Below is a small trained network, with its code and all its weights. Each question gives an input and a target symbol and asks what happens when units are switched off, that is, made to give their printed mean instead of their output.

import numpy as np


def w(rows, s, z=0):
    codes = np.array(rows[::2]) - 128.0
    scale = np.full(codes.shape[1], s)
    scale[-1] = z or s
    return codes * scale


def f(y):
    return np.maximum(y, 0)


def softmax(a):
    e = np.exp(a - a.max(-1, keepdims=True))
    return e / e.sum(-1, keepdims=True)


def log_softmax(a):
    a = a - a.max(-1, keepdims=True)
    return a - np.log(np.exp(a).sum(-1, keepdims=True))


def net(x, mask):
    ids = ['ΘΨηλμπσ'.index(c) for c in x.split()]
    T = len(ids)
    res = E[ids] + P[:T]
    u = 0
    for l in range(3):
        q, k, v = (res @ M[l].T for M in (Q, K, V))
        z = softmax(np.where(np.tri(T) > 0, q @ k.T / 2**0.5, -1e9)) @ v
        res = res + np.where(mask[u], z, O[l][:, -1]) @ O[l][:, :-1]
        u += 1
        y = f(res @ A[l][:, :-1].T + A[l][:, -1])
        res = res + np.where(mask[u : u + 4], y, B[l][:, -1]) @ B[l][:, :-1]
        u += 4
    return log_softmax(res[-1] @ U[:, :-1].T + U[:, -1])


Q, K, V, O, A, B = {}, {}, {}, {}, {}, {}
E = w([
[136,175,38,106,162,123,84,243],'Θ',
[127,65,200,42,123,84,126,182],'Ψ',
[94,74,106,175,204,211,60,130],'η',
[166,56,79,149,50,174,99,211],'λ',
[105,179,201,157,77,143,105,104],'μ',
[154,148,123,220,80,102,209,140],'π',
[128,124,33,10,165,192,146,83],'σ',
],0.012)
P = w([
[173,121,117,88,195,254,181,206],'0',
[227,163,182,77,144,196,205,130],'1',
[193,114,160,123,134,171,161,138],'2',
[161,164,78,115,102,114,77,123],'3',
[131,102,94,166,83,105,75,131],'4',
[103,77,67,185,77,73,57,129],'5',
[104,31,92,201,41,80,69,113],'6',
[69,8,112,185,67,108,93,140],'7',
],0.0044)
Q[0] = w([
[93,218,74,74,226,111,193,2],'0.h1',
[132,75,215,186,147,193,158,108],'0.h1',
],0.0064)
K[0] = w([
[119,156,200,1,176,172,181,82],'0.h1',
[35,75,48,235,199,218,30,132],'0.h1',
],0.0066)
V[0] = w([
[46,83,145,247,193,149,52,105],'0.h1',
[191,136,165,216,76,113,253,63],'0.h1',
],0.005)
O[0] = w([
[139,232,105,93,102,79,70,160,194],'0.h1',
[86,74,176,143,2,135,124,150,1],'0.h1',
],0.0061,0.0045)
A[0] = w([
[251,179,111,217,101,36,206,125,225],'0.n1',
[200,98,2,71,115,237,34,28,250],'0.n2',
[204,92,69,225,23,114,233,163,178],'0.n3',
[69,68,102,132,150,68,79,229,99],'0.n4',
],0.0037,0.0019)
B[0] = w([
[22,197,85,192,197,43,135,140,150],'0.n1',
[106,1,51,160,214,250,148,184,254],'0.n2',
[47,152,135,193,194,126,166,156,152],'0.n3',
[127,132,49,44,96,165,49,108,160],'0.n4',
],0.0053,0.0065)
Q[1] = w([
[69,169,56,241,195,254,181,148],'1.h1',
[89,73,74,140,184,148,132,246],'1.h1',
],0.0055)
K[1] = w([
[74,150,25,211,255,105,168,188],'1.h1',
[44,138,105,231,87,57,213,99],'1.h1',
],0.0051)
V[1] = w([
[237,52,173,69,121,50,37,107],'1.h1',
[34,176,154,232,2,4,148,19],'1.h1',
],0.0031)
O[1] = w([
[3,174,204,125,137,83,102,117,89],'1.h1',
[171,151,154,66,3,184,15,61,2],'1.h1',
],0.0059,0.0087)
A[1] = w([
[149,103,120,69,92,154,134,4,98],'1.n1',
[113,99,141,94,128,83,133,139,185],'1.n2',
[100,166,184,137,101,153,119,89,254],'1.n3',
[109,191,147,114,107,102,121,144,209],'1.n4',
],0.011,0.0028)
B[1] = w([
[135,158,224,179,148,83,37,187,206],'1.n1',
[25,100,195,93,136,99,110,135,253],'1.n2',
[255,37,84,136,138,228,237,138,149],'1.n3',
[196,111,20,84,188,17,71,248,213],'1.n4',
],0.0068,0.0016)
Q[2] = w([
[119,121,144,110,190,116,254,115],'2.h1',
[101,27,12,166,202,209,48,200],'2.h1',
],0.0052)
K[2] = w([
[99,88,93,99,211,90,206,212],'2.h1',
[58,44,183,32,26,97,3,105],'2.h1',
],0.005)
V[2] = w([
[183,136,67,124,141,189,137,121],'2.h1',
[97,58,140,3,152,125,133,122],'2.h1',
],0.0076)
O[2] = w([
[137,104,163,102,95,30,37,3,195],'2.h1',
[104,255,118,150,31,157,220,77,254],'2.h1',
],0.0073,0.0071)
A[2] = w([
[89,62,146,217,166,142,146,135,66],'2.n1',
[55,70,130,150,137,132,210,169,139],'2.n2',
[2,121,196,219,217,117,66,75,3],'2.n3',
[204,78,122,99,57,151,55,63,248],'2.n4',
],0.0061,0.0013)
B[2] = w([
[160,118,215,157,76,173,42,93,223],'2.n1',
[177,104,128,115,2,144,131,139,254],'2.n2',
[63,196,253,197,215,226,105,129,200],'2.n3',
[202,250,111,68,87,182,61,132,164],'2.n4',
],0.0057,0.0064)
U = w([
[111,110,191,180,194,150,117,112,1],'Θ',
[184,2,160,164,80,117,117,175,11],'Ψ',
[154,159,82,106,179,24,125,185,253],'η',
[190,161,125,80,97,140,85,95,158],'λ',
[121,54,80,100,130,111,152,31,134],'μ',
[98,177,126,136,100,179,163,160,188],'π',
[89,168,153,155,93,95,131,52,191],'σ',
],0.0062,0.0014)

Each question gives the input, a string of symbols that net reads in full, and the target symbol t.
The units are the heads (2 rows each of Q, K, V and O) and the neurons (one row each of A and B). Each row of codes is followed by its name. A weight is (code - 128) times the scale printed after its matrix; where a second scale follows, it is the last column's (O, A, B and U).
mask holds one flag per unit, layer by layer, with each layer's heads first. A switched-off unit (its flag False) gives its mean, the last column of its rows in O or B, instead of its output. The means were averaged over made-up inputs and are rounded, as every weight is.
A unit's drop is (log p(t) with every unit on - log p(t) with that unit switched off) / (log p(t) with every unit on - log p(t) with every unit switched off).
The circuit of an input: a set's keep is (log p(t) with only the set's units on - log p(t) with every unit switched off) / (log p(t) with every unit on - log p(t) with every unit switched off). Starting from the 12 units with the biggest drops (on a tie, the unit counted first), units are removed one at a time, each time the one whose removal leaves the highest keep (on an exact tie, the one counted first), for as long as the keep stays at least 0.8.
circuit, biggest first: the units of the circuit, biggest drop first
most important unit: the unit with the biggest drop
top k neurons: the k neurons with the biggest drops, biggest first
top k neurons in layer l: the k neurons of layer l with the biggest drops, biggest first
drop of u: that unit's drop, to one decimal
input η Ψ σ λ, target π: circuit, biggest first : [2.h1, 1.n2, 1.h1]
input Ψ Ψ Ψ, target π: circuit, biggest first : [2.h1, 1.n2, 1.h1]
input η Ψ π η Ψ σ, target π: most important unit : 2.h1
input σ η σ Θ η η Ψ η, target π: circuit, biggest first : [2.h1, 1.n2]
input σ σ λ Ψ, target σ: circuit, biggest first : [0.n2, 2.h1, 1.h1, 1.n2]
input σ π μ π η η, target λ: top 3 neurons : [2.n4, 0.n1, 0.n3]
input σ η Ψ Θ Θ, target π: circuit, biggest first : [2.h1, 1.n2, 1.h1]
input λ π η λ, target λ: circuit, biggest first : [1.h1, 2.n4, 0.n1, 2.h1]
input σ σ η Ψ, target σ: circuit, biggest first : [0.n2, 2.h1, 1.h1]
input η σ π, target η: circuit, biggest first : [0.n2, 0.n1, 1.n4, 0.h1]
input Ψ η η π, target η: circuit, biggest first : [0.n2, 1.n4, 0.n1]
input λ η π η η Θ Θ, target λ: top 4 neurons : [0.n1, 2.n4, 0.n3, 0.n4]
input η π η η η η λ σ, target λ: top 4 neurons : [0.n1, 2.n4, 0.n3, 0.n2]
input μ σ σ η η η η Ψ, target η: most important unit : 0.h1
input η λ μ π π, target Ψ: top 2 neurons in layer 1 : [1.n3, 1.n4]
input η η η Ψ μ π η η, target λ: top 3 neurons : [0.n1, 2.n4, 0.n3]
input λ η η μ, target η: top 2 neurons in layer 0 : [0.n2, 0.n1]
input σ η η η η Ψ, target η: top 3 neurons : [0.n2, 1.n4, 2.n1]
input σ Θ Θ η, target Θ: drop of 0.h1 : 0.1
input λ σ σ σ σ π, target σ: drop of 0.h1 : 0.5
input Ψ Θ μ Θ σ η, target π: top neuron in layer 1 : [1.n2]
input σ Θ π η η σ λ, target λ: drop of 0.n3 : 0.1
